cols: M V L X K H
J_221: [  0  -2 -21 -12  42   6]
J_501: [ -8  -1   9   6 -53 -10]
J_940: [  5   6   8   9 -25   3]
[  4   5   7   9 -25   3] -> J_940
col: [9 8] -> L
[ -8   0   9   6 -53 -10] -> J_501
col: [-8  5] -> M

cols: N E P W
J_68: [ 9 31 -1 14]
J_900: [57  3 -9 -8]
J_151: [ 29 -35  25 -22]
J_325: [16 49 26 20]
where: [-8] -> J_900, 3
col: [-1 -9 25] -> P
[58  4 -9 -8] -> J_900

cols: T Z D C R G J F B Y
J_727: [ 36   1 -22 -34 -32 -29 -16  14 -26  34]
J_295: [-46 -33  37   7 -42  27 -40  15 -31  -8]
J_260: [ 18 -47 -39  -5 -34  48 -46 -43 -32 -55]
[ 19 -46 -40  -6 -32  47 -48 -42 -32 -55] -> J_260
col: [ 36 -46] -> T
where: [-33] -> J_295, 1
[ 37   0 -22 -34 -32 -29 -17  14 -26  33] -> J_727

cols: Q S A U
J_121: [-9  3 10 13]
J_994: [ 12   3 -16  11]
J_818: [ 12   3 -16  43]
where: [11] -> J_994, 3
[-9  3 11 13] -> J_121
[-9  3 10 13] -> J_121

cols: tiku gapo ros reso Kez puv
J_544: [ 50  15  -1 -27  15  -9]
J_807: [ 3 -3  0 -1  4  1]
J_322: [ 2  2 -2  0  3 -4]
J_619: [-5 -7  1  5 -3 -3]
J_833: [ 3 -3  0 -1  7  1]
J_776: [  3  -2  10   3 -25 -16]
[ 3 -3  0 -1  7  1] -> J_833
[ 3 -3  0 -1  4  1] -> J_807

cols: keli lari Talud sudus ruzov Dun nef vudom reta
J_261: [-10   2   5  26  29  10   8 -25   6]
J_580: [-17   9 -19 -18  14 -16  11   1  -3]
J_350: [-33   6 -18 -16  40   4  26  -7 -12]
J_135: [  5   3  -9 -21 -19 -10   0  20  -2]
J_877: [ 22   7   6  16 -24 -14 -10   3  18]
J_835: [-28   5 -20 -14  29 -14  11 -15  -7]
J_730: [-28   5 -19 -16  30  -9  15 -11  -9]
J_638: [ 16  11 -11  -3   2 -17   6   0   6]
J_869: [-14  -8  -1 -12  18  23  13   6 -15]
J_8: [-11 -10   1 -12  15  24  11   8 -15]
[-18  10 -18 -18  13 -16  10   0  -3] -> J_580
where: [-1] -> J_869, 2
col: [  6  -3 -12  -2] -> reta
col: [15  6] -> nef

cols: Tel Mufil Toku sadi
J_158: [ 11  15 -19  13]
J_235: [  4  10 -30   5]
J_217: [-23  32 -39 -12]
J_761: [  3  25 -11 -41]
J_910: [-16  15 -19  13]
J_84: [ 15 -12 -18  16]
J_309: [ 14  -7 -20  15]
J_144: [ 14  -7 -32  15]
J_789: [ -6  12 -12 -29]
J_38: [ -4  10  -9 -31]
[ 14  -7 -20  15] -> J_309
col: [-19 -30 -39 -11 -19 -18] -> Toku
where: [-18] -> J_84, 2
where: [-30] -> J_235, 2
[ 13  -7 -21  14] -> J_309
[-25  31 -41 -12] -> J_217
col: [ 11   4 -23   3 -16  15] -> Tel

cols: zapu pubi sika fol Dem gad zakos
J_852: [-42 -21  -1  -6 -14 -11  -8]
J_471: [-45 -19  -6 -50  -5  -3 -10]
J_354: [42 14 15 42 21 15  9]
J_224: [47 20  3 51 11  8 11]
J_749: [-43 -21  -5 -50   9   7 -10]
J_594: [-44 -18  -5 -47 -16 -44  -6]
J_861: [42 14  9 42 21 15  9]
where: [-11] -> J_852, 5
where: [-19] -> J_471, 1
where: [-18] -> J_594, 1
where: [47] -> J_224, 0
where: [-43] -> J_749, 0
col: [ -8 -10   9  11] -> zakos

cols: Rovis Tikif dav lazor setu guki nir
J_815: [ -6  -2  11   5  -4  -3 -11]
J_229: [  6 -17  -7  29 -16 -10  10]
J_404: [-24  -2  -2 -23  -3   1 -15]
J_662: [-28  17 -15  -6 -34  -8   1]
J_319: [-36  25   5  -4 -47 -15 -13]
J_593: [  2 -19 -15  23 -25 -16   2]
J_376: [-28  17 -15 -18  24  21  -8]
[-24  -2  -2 -23  -3   1 -14] -> J_404
[-36  25   5  -4 -48 -15 -13] -> J_319

cols: Togon Suno num Viku dulim veg biked reg Sofil Duvi
J_465: [ -6  14   9  13   4  -7   2 -14   3  -7]
J_946: [  5  -4  13  20   2   3  -1 -44   1  -4]
J_514: [ -5  -2  -2 -15  -2  -4  -1  -6  -2  -2]
J_91: [ 1 -5 -7 13 11 -1  9 13  8 -6]
where: [8] -> J_91, 8
where: [-14] -> J_465, 7
[ -5  -2  -2 -15  -2  -4  -1  -6  -2  -2] -> J_514
[  4  -5  16  21   1   3   0 -43   0  -4] -> J_946
[ 1 -5 -7 13 11 -1  9 13  8 -6] -> J_91
col: [ 2 -2 11] -> dulim

cols: pape sokub Mer Gogud fogu pemeb dazos tiso
J_671: [ 9  0 -1  4  0  0  4  0]
J_427: [-4  0 -1  4 -1 -1  5 -1]
J_605: [  5  -9  -9 -15  12   1 -15   8]
J_106: [-18 -31 -39 -13  32 -28 -17  12]
J_982: [-3 -5 -5 -2  3  0  0  2]
J_731: [-18 -26 -40  -6  28 -38  -6   7]
J_985: [-2  0 -1  4  0  0  4  0]
J_598: [-16 -26 -46  -7  30 -39 -14  10]
J_327: [ -2   0 -15   4   0   0   4   0]
J_627: [-13 -25 -43 -10  30 -38 -17  10]
col: [-26   0 -26] -> sokub
col: [  4   4 -15 -13  -2] -> Gogud

cols: talin Zirov Zaleg vilak pupuv Voluf
J_220: [ -6 -15  16  21 -19  20]
J_498: [ 16  22  20 -25  30 -28]
J_381: [ 21  42 -10 -36  36 -37]
J_379: [ 21  22 -13 -25  21 -20]
J_887: [-19 -32  15  33 -16  32]
J_159: [ 21   9 -15 -16  19 -12]
where: [30] -> J_498, 4
where: [19] -> J_159, 4
[ 16  22  21 -25  29 -28] -> J_498
[ 21  42 -10 -36  36 -38] -> J_381
where: [15] -> J_887, 2
col: [30 36] -> pupuv
[ 21  42 -10 -36  36 -37] -> J_381

cols: Zapo Gabar tase fikun buzas zad kep bipat
J_239: [-31  10 -39  18   9 -16 -45 -36]
J_3: [-30 -41  19  12 -33  -7   6 -37]
J_957: [-16  32 -26 -15 -36 -26  18 -17]
J_252: [-43  32   1 -14  -4  24  -9  30]
J_352: [-44 -10  24 -14 -44   0  33 -27]
J_292: [ 36 -38 -24   7  16  18 -34  40]
J_651: [-29  17 -44  19   9  17 -39 -26]
J_447: [-29  17 -44  19   9  17  -6 -26]
J_398: [-12 -27  25  12  27 -29 -38 -29]
J_873: [-19 -42  44  -1 -10 -26  37 -16]
J_86: [-31  10 -39  18   9 -16 -45   1]
where: [30] -> J_252, 7
[-43  34   0 -13  -3  24  -9  29] -> J_252
[-29  17 -44  19   9  17  -6 -26] -> J_447
col: [ 6 18] -> kep
where: [-6] -> J_447, 6

cols: pom zis mim Derig Seboz Kipu gepok
J_748: [ 21  -6  -4  31 -34  -7  43]
J_508: [-23   0  -9 -27 -16   0 -33]
J_588: [-30  -6  -1 -33  -7  -7 -42]
J_488: [  7  -1  -6  11 -23  -2  16]
col: [ 21 -23 -30] -> pom
[-29  -6  -1 -32  -7  -6 -43] -> J_588
col: [ 0 -7 -2] -> Kipu

cols: tudu der sopo zufo zuz
J_385: [ 33  31 -25 -30  32]
J_602: [-23 -24  14  28  12]
J_657: [ 11  10  -5 -11  14]
J_30: [ 43  35 -36 -40  40]
J_89: [  8  15  32 -13  16]
where: [-36] -> J_30, 2
where: [-5] -> J_657, 2
[  9  15  29 -11  17] -> J_89
col: [11 43] -> tudu
where: [11] -> J_657, 0
where: [33] -> J_385, 0

cols: Bepe nolu Nida Malup pib
J_944: [ 30  43   6 -25  -4]
J_446: [-35 -40 -16 -21  -7]
J_35: [ 42  54  19 -40   4]
J_890: [-35 -40  -6 -21  -5]
col: [-35  42] -> Bepe
[-35 -41 -16 -22  -7] -> J_446
where: [-5] -> J_890, 4
[-34 -40  -5 -20  -5] -> J_890
col: [ 54 -40] -> nolu
where: [-6] -> J_890, 2

cols: luz tof ronu nafuv
J_764: [-10  -5  50 -11]
J_999: [-32  34  29  42]
J_532: [-12 -22  49 -17]
where: [-11] -> J_764, 3
col: [29 49] -> ronu
col: [ 42 -17] -> nafuv
where: [49] -> J_532, 2
[-10  -8  51 -11] -> J_764

